Below is a small trained network, with its code and all its weights. Each question gives an input and a class and asks what happens when units are switched off, that is, made to give their printed mean instead of their output.

import numpy as np


def w(rows, s, z=0):
    codes = np.array(rows[::2]) - 128.0
    scale = np.full(codes.shape[1], s)
    scale[-1] = z or s
    return codes * scale


def f(y):
    return y / 2 * (1 + np.tanh(0.7978845608 * (y + 0.044715 * y**3)))


def log_softmax(a):
    a = a - a.max(-1, keepdims=True)
    return a - np.log(np.exp(a).sum(-1, keepdims=True))


def net(x, mask):
    res = np.array(x, float).reshape(1, 6) / 4 @ E
    y = f(res @ A[0][:, :-1].T + A[0][:, -1])
    res = res + np.where(mask, y, B[0][:, -1]) @ B[0][:, :-1]
    return log_softmax(res[-1] @ U[:, :-1].T + U[:, -1])


A, B = {}, {}
E = w([
[101,89,96,128,164],'x0',
[133,125,135,129,135],'x1',
[172,183,7,155,152],'x2',
[105,150,156,53,217],'x3',
[154,138,161,135,136],'x4',
[154,121,157,137,158],'x5',
],0.016)
A[0] = w([
[86,206,139,71,188,158],'N1',
[124,61,154,81,107,122],'N2',
[176,156,95,157,124,113],'N3',
[151,123,121,142,74,128],'N4',
[144,194,68,141,168,72],'N5',
[178,50,102,252,58,133],'N6',
[191,182,49,141,169,96],'N7',
[105,185,127,60,136,209],'N8',
[101,173,142,156,137,204],'N9',
[153,149,117,23,159,118],'N10',
[90,95,183,99,97,4],'N11',
],0.014,0.0028)
B[0] = w([
[171,61,28,38,237,214],'N1',
[135,186,210,201,41,180],'N2',
[142,141,161,158,104,182],'N3',
[132,73,110,109,154,171],'N4',
[15,108,197,170,47,208],'N5',
[220,30,47,116,196,254],'N6',
[32,192,219,147,125,233],'N7',
[140,89,94,97,186,183],'N8',
[201,101,101,87,155,139],'N9',
[144,54,68,99,171,194],'N10',
[92,128,254,145,55,190],'N11',
],0.0087,0.018)
U = w([
[245,35,19,133,204,3],'0',
[88,140,168,218,142,253],'1',
],0.012,0.00035)

Each question gives the input, the list of numbers given to net, and the class t.
The units are the neurons (one row each of A and B). Each row of codes is followed by its name. A weight is (code - 128) times the scale printed after its matrix; where a second scale follows, it is the last column's (A, B and U).
mask holds one flag per neuron, in row order. A switched-off neuron (its flag False) gives its mean, the last column of its row in B, instead of its output. The means were averaged over made-up inputs and are rounded, as every weight is.
A unit's drop is (log p(t) with every unit on - log p(t) with that unit switched off) / (log p(t) with every unit on - log p(t) with every unit switched off).
The circuit of an input: a set's keep is (log p(t) with only the set's units on - log p(t) with every unit switched off) / (log p(t) with every unit on - log p(t) with every unit switched off). Starting from all 11 units, units are removed one at a time, each time the one whose removal leaves the highest keep (on an exact tie, the one counted first), for as long as the keep stays at least 0.8.
circuit, biggest first: the units of the circuit, biggest drop first
most important unit: the unit with the biggest drop
k most important neurons: the k neurons with the biggest drops, biggest first
drop when u is switched off: that unit's drop, to one decimal
input [0,8,-5,-8,8,2], class 0: most important unit : N6
input [-1,2,-4,-4,8,-8], class 0: 4 most important neurons : N7, N6, N5, N4
input [-7,7,-7,7,-5,-1], class 0: 3 most important neurons : N1, N7, N10
input [-3,2,-7,7,-1,0], class 0: 2 most important neurons : N1, N7
input [-4,5,3,2,-8,-7], class 1: 3 most important neurons : N6, N5, N7
input [-3,8,-6,6,4,5], class 0: 3 most important neurons : N1, N7, N5
input [-6,7,7,5,-1,-2], class 1: 2 most important neurons : N7, N5
input [-1,-8,-3,-4,4,-4], class 0: 2 most important neurons : N7, N6
input [3,-7,8,-6,8,-3], class 1: 3 most important neurons : N7, N5, N1
input [-6,6,-5,6,-4,-5], class 0: 2 most important neurons : N1, N7
input [-1,3,6,3,-5,1], class 1: drop when N1 is switched off : 0.0
input [7,2,8,4,3,4], class 1: drop when N7 is switched off : 0.3
input [0,-4,-6,8,-5,-5], class 0: drop when N1 is switched off : 2.5
input [-2,1,-5,8,2,-8], class 0: circuit, biggest first : N1
